Each row is followed by its group, which names the range that a hidden value of the row falls in. A new part has a new value, new ranges and new names.
[ -96 -190   22    0   45   31   -4  124  105 -136  -92    4  126 -155
   98  -14   84  -63  183  132 -191 -189 -188   33  167   -2  -19  -82
   26  142   70 -121   56   36  -94 -102  -58   67  -61  -63   92    7
   27   62  161 -161   47    1   -4  127  223   35  -73]  Z
[ 142 -135   27 -410    4   17  228  299  -45   49   80 -123  199   20
 -221  222 -344  187 -281 -115  179  -46 -192  114  182  -14  -47   56
 -311 -156   99  191 -415 -304 -397  128 -201 -182   -7 -134   30   48
  -24  216  159  242  244   -8 -270   40  -38   25    3]  N
[-243  429 -149   85 -141  138  195 -109  182   30  318  -78 -113  -85
  252 -112 -199 -133  468 -159  127 -266 -179  106   71  -45   25   24
  182  252  129 -252  -67  -21 -338 -175 -125  309  -28   -7  -58 -173
 -205 -223  189   32  -94  459 -122   77  174   29 -102]  T
[ -31   35   34   64  366  280  -30  272   83  -75  168  239 -316 -269
  -62 -174  326 -192  316  -35  143 -339 -105   79  181  195 -242 -358
  164   85  -27  -55  -67   90  -53 -249 -134  169 -206   44   -2 -365
  -37   55  -37   97 -168   34  -17  165  404  -74 -152]  Y
[  94  -14  -55   25  -43   62  -12 -183  163 -174 -403 -178   70   86
  142 -144  -41 -126   40  129 -209   23   21   60  -79  -32  150 -137
   94   84 -256 -104  180   87 -105  -47  -25  -71  175  -13   33  160
  174  243  213 -299  256  103 -160 -155   56   82  -21]  S
[  22  -21  354   -6  -53  -11  284   20  -77   57  131 -383  -46  -43
  513    9  296 -107   56  -66  159 -215   60 -147  -20  238  -62   77
  -34   99  297 -143  158 -149  223   13   57  -26 -218  258 -220  148
 -251   33 -194   63 -234 -144  471   66 -303  483  -42]  E
[ 114  318  188 -261   33 -259  114   -1 -221  303 -217 -235   -3  194
   87  173  468 -388  208  183  136  -41   18  219 -160  189  -62  288
  -54   68  120   62  364 -224   97   -1  510   72 -275  181  -40   77
    5  110  -46  111 -129 -167  356  337 -409  163  232]  E
[  22  278 -137  268   22 -144  149   68   43   33 -371 -237   17   15
  110  -25 -144 -413   57 -130  234   55  -49  -48 -375  -48  138  125
   35  -90 -242   48   16 -215 -100  239  160 -198  -50 -128  321  272
   39  -19  344  -44   -3  189  232  -46   82  -41 -173]  E
[ 115   25  258  161  132  211 -122 -217  214   61 -270 -188  -53 -373
 -117  -12  291  -40  125   -7 -228   61  113   30 -120   52    1   19
   41  253 -259   14   43   57  188 -346 -283  -22   88   10  -16   74
  153  -44   56 -418   57   57 -160    5  127  133 -229]  F
[-138 -365  251 -133  -41   64  -28 -151  263  -49  -50  -37  302 -126
   77  173  486 -189   32  136 -107 -145   42   15 -240   43 -159  181
    0  154 -368 -241  -10 -174   61   69  -54 -104 -174  226   -6 -184
  120   12  -37 -368  -71   88 -233 -159  120  -12 -153]  U
[-368 -275  295 -297  -66 -252  196  -61   35  -77  216   38  402    5
  357  209  380 -147   38  -16  180 -131 -352  161 -193  163 -161  205
  -36  185  -31  -68   40 -199    2  108   74   81 -226  418  -89  -82
 -121  114  -80  -79  -11  -14  -14  217 -440   76 -115]  F
[ 167  174  140   -5  -30   61  106  -68  195  -66   -2 -274 -259  -36
  394 -148 -116    4  275  266 -207 -170  167   58  -65  -25   71 -252
  184  283   29 -231   95   -2 -236   -3  206  138   65  127   80  251
   71   52  195  -32  150   70  -80   65  174   36   12]  E
[ -54   51   46  131 -119  370  198 -467  311  229 -355 -408   92 -250
  189  -56  333 -239  286   63   25  -49   87 -270 -121  261  -64 -108
 -266  232 -172  251 -201   64   18  -69  234   -9 -180  -58 -201 -334
  -42  -58  194  -15 -162  166  195  -57  -94  151   64]  A
[ -44  309  289 -184   74 -295  171 -129    0  208   17 -283 -191    7
  445  147  506 -587  259   42  294   70 -106   90  -37  302 -108  101
  -70  148  110  338  252  -85   76  -26  528  300 -331  166 -239  100
 -262  164   25  100 -183   15  382  493 -509  351  205]  W
[ 104 -517  -67    4  144   28  124  -12 -146  -99 -178   32  -59  123
  -19  121  199 -200 -305 -311  -41  -79 -305  -71   56  250  -49  -60
 -437 -181 -126   37   91   30  376   90  -61  -88 -156    5  209  114
  -64  458 -198 -110  148 -280    6   14 -140  -77 -161]  B
[  50 -105  -35   -1   52  -77  -44    1   31  -48   75 -109 -143  272
  408 -199  -46 -159   76  197 -212 -186  -11   80  -34  208   42 -385
  467   -3  -29 -108  438  178 -100    2  348  184  226    1  276  102
  -53  322  105  -80  237   43  -46   77  408   86  -70]  W
[ 107   43   73 -173   75  246  -76 -132   -7  276  -63 -130  101  -66
 -255    0  119  -58   59   25 -112  -37  -37   64  105  211   -9  -19
  137  107    9  293  241  174    2 -360 -123   82  170 -184  177 -347
  -42    6   -3 -105  104  258    4   67  312  243   10]  Y
[  37 -112  -90  -91  -78 -167   50   74  284  216 -146 -435  275   92
  285  170 -257  -75   29  111   69  142   20  201  365   61  -29  -16
   98  -90  -38  423 -182  -78 -384  -23  172   50  228 -334  -40   89
 -218  361  487  -49  240  119 -220  159  144  219  -33]  W
[ 223 -180   84 -456  101  235   80  -96 -289  311 -308 -141   50  286
 -149   15  216 -192 -394   21   10  135   19   17   76  453   75 -131
 -186 -160  164  535  418  141  204  -53  209  -68  196   -1  450 -446
  -62  468 -213    7  354  -46   -8  162  -70  -41  119]  B
[ 282    7    4  -75   39  192  -99  188   23 -426 -120 -195 -228  -58
  232  -45  231 -331   38 -154   76    3   43 -125  221  189  -76  -80
 -151   20   -3   36  244   12    0  105   37  -58 -103   72  -76  138
   10  426 -204   49  -85  109    2 -168 -247  287  -28]  R
[-383 -724  295   65    1  -22   85   26  148  223  -35 -100  124  -58
  555  -68   63   47 -107    5    6  109  -78 -134  -85  338  128 -179
   44  -72  377  141  121  278  345  164  106  -96  357  286  389  208
 -161  187   51 -387  179 -282   83  491   98 -195 -570]  R
[ 126 -326 -158 -229  -97 -229 -124  250  143  132 -212 -259  391  397
  192   66 -444   91 -229   66   82  157   91   99  -19  160   30   17
   44 -408 -145  225  -21 -188 -406  448  318 -342  348  -68  303  342
  109  400  261   -3  315 -115 -401  -63  120  -34 -170]  B
[  24 -225  -56 -243   54  212  312  -45  -65  -73   68   74   60   54
 -271  170  -22   38 -145 -319  281 -278 -271  147  104  -94 -211  105
 -343   45  -82  -90 -334 -204 -249  105 -356   -6 -313   75 -167  -52
  -50  241  -48  111  148   54 -146 -228 -157   28  -51]  U
[-196 -140  317  151  -57  -72   96   61  191  -10   65 -305   53 -178
  570 -168   -3  182  203  420 -284 -206  101 -111 -179   79   51 -311
  315  166    0 -275  -65   -6  -47    8  194    2  143  145  -92  312
    0  -56  316 -163   34 -218  164  207  292  189 -234]  Y
[  39  288   18  -36  100  133  111  -40   93  389 -246 -107   97  -20
   85 -229 -127  138  265  352  -46 -198  100  -75 -140  266   78 -317
   52  -80 -144  164  -80   16 -199 -143  260 -100  113   16  218 -255
   50 -208  278  101   28 -175  111  193  250  -11  117]  T
[-210  428   70  134   65  -49  395   53  -13  237   88 -271   35 -281
  158  -13 -129   -9  338 -216  364 -117 -209   73   -3  -79   23  158
  -63  250  424  -40 -385 -224 -200 -127 -184  111 -186   66 -336   85
 -286 -178  264  162 -129  133  365  309 -263  236 -149]  W
[ -98  441  158 -222  -18   -1 -128   32  -94  185  -69 -336 -138 -237
   60  153  395 -560  209  -76  168  283  -43 -196   58  202   23  381
 -265   68  368  357  233  -35   22   37  310  133 -135  -27 -203   75
 -175   19  -19  -64 -274  248  268  372 -358  409   20]  U
[  76   49  126  165    1   79    6 -109  127   -3 -640 -435 -193   21
  315  -90  271 -424    1  492 -274   92  427  -31  -13  -95  134 -138
  158   48 -357  -18  249   30  102    5  266  -12   87 -137   56  189
   66  271  402 -514  177  -59  140  -42  377  109  -22]  Y
[ 400  309 -104  -86  127  490  -13 -169 -111  -32  -48  -53 -504   39
 -349 -168 -105  -69  -70 -129 -122 -225   34  -87   93  105  -32 -276
  -57  -39 -283   80  186  148 -183 -215 -151  115   19 -250  127  -56
   73  103  -55   47  192  163 -175 -317  371  232  127]  F
[  95   22  295 -130   11   89  -73  -34   15   68 -156 -387   67 -227
   91  148  430 -238  -32   12  -81  246  165  -34 -151  230   14  169
  -88  198   44  162  126 -121  243  -22  119  -73   85  165   30  -69
    7  239 -116 -176   13  125  -59  159 -244   90 -204]  W
[-181  486   24 -107  121  -92  -15   24   18  206 -278 -206  193 -213
  274 -102  -63   10  298  281  -90  230   -9  -42 -218  138  229   -6
 -168  130   93  135 -148  -70 -139    4  298  -27  262  316  104 -108
  -56   33  264 -136  141  -59  -89  470 -328 -130 -161]  N
[-356  768   43  240 -116 -196  407  -64  -38  119  -91 -302 -197  -93
  483 -184  120 -404  570   11  283 -102 -162   76 -228  -57  184  115
   98  254  378 -303   -4 -144  -61 -117  224  208 -228  149 -437  214
 -159 -225  346   81 -282   89  531  440 -410  151   16]  S
[ -65 -150  -22  -71  161  299 -159  117  -75  206  356   71  -62  -98
    4  -78   -4  156  120 -121  -64 -349 -101 -211  163  322 -194  -81
   10  -75  199    4  132  141  -96  -40  -10  120   45   32  288 -221
 -211  -76 -212   -9  -59  -50  -83    5  451  186 -262]  S
[-142  378    5  164   66  137  127  129 -164  -94  185   -3 -184 -217
   15 -141 -179  128  203 -215   18 -254 -192  -38  -34  -96   87   69
   17  104  114 -395  -64  -59  -39 -182 -423   63   15  123  -87  201
 -113 -196   14  -93  -57   18  109   43   34  193 -310]  B
[ -33  882  233  -78  -90    0  282 -135 -215 -124 -362 -401 -176   17
  358 -102  194 -447  121  166  269  107  217   99 -228 -149  186  214
  129  253 -151   -3  328 -234 -100  -20   99   91  -67  269 -177  135
  -92   54  174 -153   52  232  395   -4 -509  382  103]  Z
[ 108 -630 -144 -170  -54 -200   36  -22   46   86 -284 -157  361  290
 -139  424  -47 -197 -352 -173   28  107 -173  261  -36    2 -151  292
 -239  -96 -273  262   -4 -261 -134  403  218  -97  -63 -186  469  237
   81  512  164 -124  413   11 -365  -85   44 -274 -186]  Z
[ -15 -118 -248   78  169   11  161 -272  -25  294  -14   74    8  136
 -116   -2 -182   19   33 -263  -24 -250 -370  -22 -150  160  -38  -63
 -253  -85 -153   -8 -106   49  -42  -10   12   80  -92  -52  230   -5
 -116   35   63  -20  172  -97  -77   14  137  -73 -101]  N
[ 185  -26    3  135  441 -219 -122  -99    7  160 -166   79   78    5
  -79  -10   67  -59   13   46 -351 -135 -105  198 -162   56   28  -51
  178   57 -393 -134  226  -45  163 -299 -146   72   50   29  411  -30
  -19   90   28 -419  272  -99 -183   56  387    7 -129]  Z
[-442 -184  544   60   72 -185   74  -62  167   59   48 -315   66 -442
  668  -17  178   47   18  303 -249  131  -56 -220 -107  106  108 -144
   32  209  167   68 -115   53  123  -40   93  138  170  239 -178  360
 -252   31  310 -504  149 -254  107  527  -59  303 -361]  S
[  41 -590  278 -375   23  189  -17  111  -79   53   -2 -136  186  -13
   82   86   82  171 -416   14 -132   74  -32 -171  156  352   14 -110
 -238 -154  190  280  103  106  174   70  -80 -191  262  116  243  -57
  -79  362 -199 -166  262 -215 -150  121  -11  120 -206]  S
[-263  550  120 -293  160 -189   83   34 -190  190  -82   38  -16  -92
 -178    2 -214  -46  -28  -76  238  261 -208   44 -375 -108  236  257
 -277  -71   32   44 -235 -235 -237  161 -100  -69   73  317 -140  345
   27  -78  208 -173  172  -13  -81  393 -415   -7 -176]  T
[  93 -364  138 -336  -13  152   51  179   20 -133 -147   -4   19  153
   56   60  312 -281 -161   53  168  -29   19  167   65  234 -128 -126
   15  -39   -5  188  234  -30  -40  166  183  -89  -38   97  291 -180
  147  427  -85   65  148   22 -172   45    8 -219  -25]  F
[ 100  -87  -68 -223 -197  -69   24   65  131  -58  229 -224  -52  187
   99   88 -349  -10  -10 -140  -73  -24 -129  201  221  -47   48   56
   65   14  217 -124   47  -64 -352   44  -62  106  147 -175  -53  349
    4  229  135    9  210  245 -406   29  138  111  -35]  B
[ 144  361  -73   89  321   96  -36 -103  -61  244 -236  -27  -87 -140
 -139 -201  -80  116  333   72 -113  -99 -156   31   14  202   45 -261
   -8   98 -118  238   45  224  -37 -384    1  114  114  -28   61  -20
  -27  -19  146   16  110 -118  214  252   46  223    4]  Y
[ 146   64    6  -88   64  428  174  -82 -282  -18 -178  -51 -303   51
  -50 -254 -216  187  -87  174 -219 -287  -69 -210  118  113  129 -439
  -56  -25   21  104  252  335  -63 -140  -16   76  186  -93  290   68
  -36  116   75    1  324 -172  303  -32  270  236   51]  E
[  14  153  198    3   70  -83  -96  -90  130  212 -107 -283  156  -23
  349 -222  -45   93  229  374 -256 -104  169 -115 -119  132  133 -133
  329   53  -20  -91  238   80  -91 -154  111  -38  220   98  -46  135
  -38 -136  175 -271   14  -50  198   66  264  497    9]  A
[  62  137   78   36  257    3 -161  204 -173  110   19   47  -42    1
   16 -218 -126  167   14  110 -254 -186   24  -66  -32  144  155 -127
  262 -176  -41 -215  309   76  118 -239 -221  -83  288   90  270   94
  -46  -80  -62 -291   79 -206   62   89  415  257 -209]  T
[   8  301  -80 -180   25   12 -253  313   91   56  492   55   36   12
  -63 -102 -300  203  328  137 -155 -327  -65  136  155   67  -49  -80
  489  -94  -52 -264   66   -9 -459 -271 -153   99  265 -124  -12  -76
  -14 -197  104   45  -77  213 -330   20  630  304  -76]  A
[ 153 -134  251    4  146  245  286  148 -168 -171 -411 -233 -118 -217
  192  -99  186  -23 -199   30  -34   32   52 -217   49  134  182 -212
 -386   49  198   19  -34   11  384  -13 -180 -256    3  228   64   64
  -38  321  -87  -97  116 -300  355  139 -328   37 -137]  E
[ -86 -164 -200 -285 -138 -423  125  122   53   95  428  -35  384  411
   21  214 -387  -14  -44 -224  138 -290 -370  266  -87  -91 -119  321
   92 -150   61 -361 -126 -436 -554  297   18   -1 -180  -94  -61  223
  -50   44  137  161   74  198 -360 -134  166  115   22]  B
[ -83 -384  122  -54  177  -88  171  -91   94  198 -361   16  157   49
   64   23   50  -40 -200  199 -153   54  -95  136 -147  126  128 -242
  -77  -73 -235  143  -82   19  164  -39   40  -91  155   67  362  -48
   49  266  260 -326  399 -265 -163  324  164 -364 -154]  T
[-338 -168 -102   82 -193  -95  166   61  260 -122  156 -182  110  -15
  384  117   -2 -184  194  -84  183 -246 -169    0   78  -85 -219  120
  -79    0  -67 -268 -365 -281 -405  302  136   92 -311  -57 -384  247
 -122   95  327   -6 -133   35 -163  -80   34  105 -169]  B
[ 182 -317  -28  179  222 -360  177  -86   88  257 -288 -186  307  229
  160   13  -70  -47  -56   55 -113 -153  -79  196 -319   86   25  -97
  178   -4 -194 -104   35 -190   56   53  171 -140  -33   -4  333  154
   24  209  214  -98  259 -165   86   21  226  -66  -76]  W
[ 153 -221  137  200   -5  263  -56 -237  289  129 -810 -318   34   17
  364 -241   75  -30   -2  379 -225  168  434 -113  -23  219  216 -326
   78  -82 -418  286  290  317  254 -101  115 -265  436   45  384   99
  151  198  249 -537  260 -251   49  -23  214   -7 -160]  Z
[ 146  -91    4   72   -9  347   -2  -65  360  229    6 -182  -87  -97
  266 -222  -54   93  384  204 -226 -236  132  -28  351  317   39 -435
  226   87  108   88  114  363   -1 -438  -23   91  274 -160  193 -357
  -91  -62  107  -37  -36   96  -52  152  558   77   14]  A
[-140  740   47 -308  140  -53 -243  182 -214  211  129  -44  -80 -146
 -136  -30  180 -297  262  -75  214  157 -121 -103 -124  278   23  245
  -82 -107  189  209  138 -124 -188  -25  225   70  -14  132 -218  -50
  -68 -109  -69   93 -255  150   41  373 -300  332   -9]  T
[  12  410    6 -115 -223  -28  -90 -125  -88  216 -191 -484   80   65
  247    2  164 -274  270   91 -132  106  122 -166 -124  169  155  367
 -121   91  311  -85  379  -78   24   75  398  -14   37   73  -91  117
  -32  -42  -38 -100 -180  126  188   94 -278  339   59]  S
[ 265   16 -153 -215  103  -72 -331  255 -139   13  205  131  141  183
 -491   76  282 -176  180 -226   55 -404 -186   24 -272  250 -362  278
   44 -167  -82 -328  244 -343 -269  211  241 -166 -453  -46  -58   60
  357  -75 -332  376 -378   36 -101 -317  156  235  115]  B
[-349  -54  346  109  -92  275  125   73    5  -22  277 -174  -80 -298
  358 -184  -17  235   67   22   37 -259   60 -285  -97   85  -24 -116
  180   82  173 -216  -77    6  -63   53 -169    1   87  209 -137  236
 -132 -215   65 -156  -84  -93  206   32  202  334 -421]  T
[   6 -195  130 -231   54  297  221   41  -90 -273   24  143   28 -176
 -221  167  523 -351  -53 -402  400 -214 -309  -27 -102  166 -287  169
 -418  176  -31   39  -41 -206   57  161 -165  -79 -560  217   24 -308
   76  129 -346  235 -185  181   84 -154 -395  -72  -33]  F
[ -71 -179   69 -213 -144  312  118 -131  333  223  104 -115   43 -115
   46   96   37   49  186   38   69 -186  -13    9  203  171 -183  -63
 -195   60  -26  165 -278   13 -286  -56   27   74  -69  -72  -40 -257
  -28  -63  144   48  -26   81 -328   59  190  -51    8]  F
[-188    1  208  -89 -219  -75   31    1   70   12  355 -284  203 -208
  509   65   65   58  278 -138 -131  -26 -176 -202 -124  263  108  270
 -180  248  459 -263  109  -60  181   39   38   -6   67  369    1   90
 -173 -160 -244  -51 -230  101   40  278 -378  180 -261]  S
[-254    8  -63   24   69   20   56   37  130  162 -224    4   57  -42
  -70  -21   26 -200   80   61  124   -8  -48   13 -194  -45   33   24
  -60 -135 -193  -78 -272 -106 -151  138   18 -119  -18    5  -39   29
   74   11  335 -219   15  -10 -109  111  219 -189 -221]  A
[  27 -338 -280   -2  151   16   28  226   57   23   23   60  273   95
 -210   24   50   -1    7 -189   32 -327 -269  133  130  160 -234 -108
  -49 -188  -20 -203 -311 -213 -211  -20  -86 -117 -199 -191 -160 -245
   44  283   59  188  -16 -102 -309 -124  241  -70  -73]  F
[-270   94  216 -150 -368  289 -199  -75  276  130  104 -410   -3 -235
  295   27  119 -219  167   -8   88  260  126 -245  167  273   49  149
  105  -22  178  392  183  237 -110  -59   86   46  367 -136 -156   47
 -134  -79  133 -249 -177  378 -102  166   61  433 -238]  R
[-153  477  192 -198 -110   -3  200 -186  -84  176  -17 -303  230  -41
  303  -98   54   81  265  348 -101 -135   66  -35 -450   82  110   47
   85  302   56 -201   17 -211 -211   43  334   27   49  383  -36 -153
   -8 -150  126   38   54   61  124  125 -248  118   24]  E
[ -61 -147  147 -180   38  -77 -139   68  221  -36 -133 -180  204   67
  376  -62  128  -54    7  425 -157   52  194  170 -152  183  -66 -275
  357   39 -278   81   64  -92 -292  133  424   -4  269  166  160  -74
  125  386  266 -175  320  -43 -463   98  195 -130 -163]  F
[-228 -124 -280 -173 -356  263  260  130  188 -145   85   64  325   13
 -304  262 -246  -71   -4 -392  456 -165 -285  143 -103 -171 -144  361
 -288  -75 -265 -126 -541 -357 -488  345 -296 -244 -147  -91  103 -171
  151  -49  202  192  -38  419 -466 -316   14 -414 -273]  N
[-139  504  114 -130   54  238   77  -15  143  -55   54  -80 -249 -195
  238 -140  370 -503  342  -31  347   61   47   69  -46  208  -18 -107
  122  219   19  135   54   15  -99 -125   89  174  -49  239 -133 -444
  -99   83    4   55 -167  439  -50  224 -176  -34  -50]  A
[  57  209  -16  154   13  277 -183   49  147  127  -32 -295  -38 -258
  198 -238 -140  199  411  124 -254 -155  131 -210  265  141   58 -132
  148   94  260  -60   97  218 -152 -285  -71   43  255 -108  -81   56
  -93 -147  117 -140 -106   33   73   30  323  450 -137]  R
